Below is a small trained network, with its code and all its weights. Each question gives an input and a class and asks what happens when units are switched off, that is, made to give their printed mean instead of their output.

import numpy as np


def w(rows, s, z=0):
    codes = np.array(rows[::2]) - 128.0
    scale = np.full(codes.shape[1], s)
    scale[-1] = z or s
    return codes * scale


def norm(h):
    return h / np.sqrt((h * h).mean(-1, keepdims=True) + 1e-5)


def f(y):
    return y / 2 * (1 + np.tanh(0.7978845608 * (y + 0.044715 * y**3)))


def log_softmax(a):
    a = a - a.max(-1, keepdims=True)
    return a - np.log(np.exp(a).sum(-1, keepdims=True))


def net(x, mask):
    res = np.array(x, float).reshape(1, 4) / 4 @ E
    u = 0
    for l in range(4):
        y = f(norm(res) @ A[l][:, :-1].T + A[l][:, -1])
        res = res + np.where(mask[u : u + 7], y, B[l][:, -1]) @ B[l][:, :-1]
        u += 7
    return log_softmax(norm(res)[-1] @ U[:, :-1].T + U[:, -1])


A, B = {}, {}
E = w([
[157,169,192,162,158,135,187,79,70],'x0',
[103,144,132,118,141,119,130,150,115],'x1',
[121,185,71,208,149,133,58,118,149],'x2',
[114,168,246,116,90,182,85,145,136],'x3',
],0.011)
A[0] = w([
[122,154,36,39,29,125,80,130,148,39],'L0N0',
[70,75,113,106,91,51,46,147,221,2],'L0N1',
[95,125,130,90,3,183,64,149,148,102],'L0N2',
[204,140,6,91,91,85,189,136,131,72],'L0N3',
[76,198,108,210,118,118,87,90,235,68],'L0N4',
[161,72,166,26,75,117,173,166,105,46],'L0N5',
[135,161,213,93,131,176,76,113,108,96],'L0N6',
],0.0066,0.0044)
B[0] = w([
[151,91,98,156,144,167,212,164,112,202],'L0N0',
[99,117,113,176,131,180,210,160,151,219],'L0N1',
[104,164,117,101,114,196,130,109,138,231],'L0N2',
[103,130,171,91,163,93,89,125,166,253],'L0N3',
[146,152,119,152,123,108,52,178,39,245],'L0N4',
[173,104,119,120,2,46,155,174,131,248],'L0N5',
[85,111,140,133,112,145,97,81,178,231],'L0N6',
],0.0099,0.0036)
A[1] = w([
[168,132,146,177,142,74,79,228,105,50],'L1N0',
[212,137,76,86,195,110,151,177,122,33],'L1N1',
[85,109,77,108,146,168,133,152,186,27],'L1N2',
[130,188,176,99,121,218,121,157,149,4],'L1N3',
[136,76,112,141,247,2,154,138,151,41],'L1N4',
[142,164,117,74,138,139,121,197,152,66],'L1N5',
[162,182,189,196,167,132,207,58,66,92],'L1N6',
],0.0076,0.0024)
B[1] = w([
[232,153,110,121,136,130,92,84,135,170],'L1N0',
[168,176,122,87,163,250,100,2,168,171],'L1N1',
[139,61,217,185,199,145,166,109,111,172],'L1N2',
[82,144,78,54,132,118,98,36,218,184],'L1N3',
[38,74,182,94,172,87,82,16,171,253],'L1N4',
[125,90,159,109,200,169,169,100,17,138],'L1N5',
[92,45,80,177,192,168,167,248,203,239],'L1N6',
],0.0079,0.0046)
A[2] = w([
[77,131,150,94,138,137,72,30,168,2],'L2N0',
[123,174,188,100,50,211,89,114,146,163],'L2N1',
[115,99,132,160,176,194,179,221,166,57],'L2N2',
[203,161,140,171,168,120,55,135,123,69],'L2N3',
[152,156,71,187,166,87,71,169,21,90],'L2N4',
[172,99,163,94,83,65,169,130,77,68],'L2N5',
[110,112,126,129,167,133,120,108,1,221],'L2N6',
],0.009,0.0019)
B[2] = w([
[77,96,156,32,198,91,107,82,104,253],'L2N0',
[102,77,92,172,234,28,102,26,90,255],'L2N1',
[131,67,130,196,95,242,148,124,178,245],'L2N2',
[204,191,139,90,81,144,192,139,2,197],'L2N3',
[137,172,111,43,18,127,150,169,78,228],'L2N4',
[227,220,30,149,61,98,106,149,87,204],'L2N5',
[133,219,172,112,118,154,50,108,249,141],'L2N6',
],0.0074,0.0054)
A[3] = w([
[205,103,167,52,85,52,213,196,109,89],'L3N0',
[55,115,85,102,212,50,138,61,124,65],'L3N1',
[136,64,72,191,105,165,116,155,208,38],'L3N2',
[189,80,152,250,196,207,170,155,172,3],'L3N3',
[65,147,111,120,155,253,233,198,207,121],'L3N4',
[200,237,110,162,52,134,47,137,97,207],'L3N5',
[97,125,89,49,68,136,175,126,117,115],'L3N6',
],0.0071,0.0013)
B[3] = w([
[194,250,87,176,138,123,34,154,112,211],'L3N0',
[117,142,247,142,113,103,133,96,110,255],'L3N1',
[85,123,167,146,155,147,140,167,124,189],'L3N2',
[108,116,86,88,167,204,161,196,83,210],'L3N3',
[137,74,115,164,121,187,142,181,129,217],'L3N4',
[200,113,132,98,72,65,188,150,179,230],'L3N5',
[112,194,118,153,148,168,131,112,88,166],'L3N6',
],0.011,0.0066)
U = w([
[54,96,194,98,202,9,112,2,150,248],'0',
[246,244,46,110,37,58,121,208,73,102],'1',
[65,37,96,168,164,244,195,254,136,21],'2',
],0.011,0.0014)

Each question gives the input, the list of numbers given to net, and the class t.
The units are the neurons (one row each of A and B). Each row of codes is followed by its name. A weight is (code - 128) times the scale printed after its matrix; where a second scale follows, it is the last column's (A, B and U).
mask holds one flag per neuron, layer by layer. A switched-off neuron (its flag False) gives its mean, the last column of its row in B, instead of its output. The means were averaged over made-up inputs and are rounded, as every weight is.
A unit's drop is (log p(t) with every unit on - log p(t) with that unit switched off) / (log p(t) with every unit on - log p(t) with every unit switched off).
The circuit of an input: a set's keep is (log p(t) with only the set's units on - log p(t) with every unit switched off) / (log p(t) with every unit on - log p(t) with every unit switched off). Starting from the 12 units with the biggest drops (on a tie, the unit counted first), units are removed one at a time, each time the one whose removal leaves the highest keep (on an exact tie, the one counted first), for as long as the keep stays at least 0.8.
circuit, biggest first: the units of the circuit, biggest drop first
unit that matters most: the unit with the biggest drop
top k neurons: the k neurons with the biggest drops, biggest first
k most important neurons of layer l: the k neurons of layer l with the biggest drops, biggest first
drop of u: that unit's drop, to one decimal
input [5,4,0,-4], class 2: top 2 neurons : L1N6, L0N5
input [-6,-2,-6,-6], class 0: top 3 neurons : L1N4, L0N3, L1N6
input [5,-4,-8,-7], class 1: top 3 neurons : L0N5, L2N5, L3N0
input [8,4,-6,-7], class 2: top 4 neurons : L1N6, L2N1, L2N0, L1N3
input [0,3,-5,4], class 1: circuit, biggest first : L0N5
input [-3,-6,-7,8], class 0: top 3 neurons : L2N1, L0N2, L0N6
input [4,-3,-6,5], class 1: top 3 neurons : L0N5, L1N4, L2N5
input [-7,-2,6,-8], class 0: 2 most important neurons of layer 1 : L1N4, L1N6
input [-6,4,6,6], class 0: top 3 neurons : L0N2, L1N3, L1N6
input [6,-2,-3,5], class 2: top 3 neurons : L1N6, L1N4, L0N3
input [-4,4,4,1], class 1: top 4 neurons : L0N4, L1N6, L2N4, L1N0
input [-5,-6,-1,-5], class 0: top 4 neurons : L0N3, L1N4, L1N6, L0N2
input [0,-3,-5,5], class 0: top 2 neurons : L2N1, L0N6
input [-2,-2,-5,-7], class 0: unit that matters most : L1N4
input [7,6,-3,-6], class 2: top 3 neurons : L1N6, L2N1, L1N3
input [8,3,6,5], class 2: drop of L1N6 : 4.5
input [8,-1,-3,5], class 2: drop of L1N6 : 5.4
input [-5,5,-4,6], class 0: drop of L2N1 : 0.9
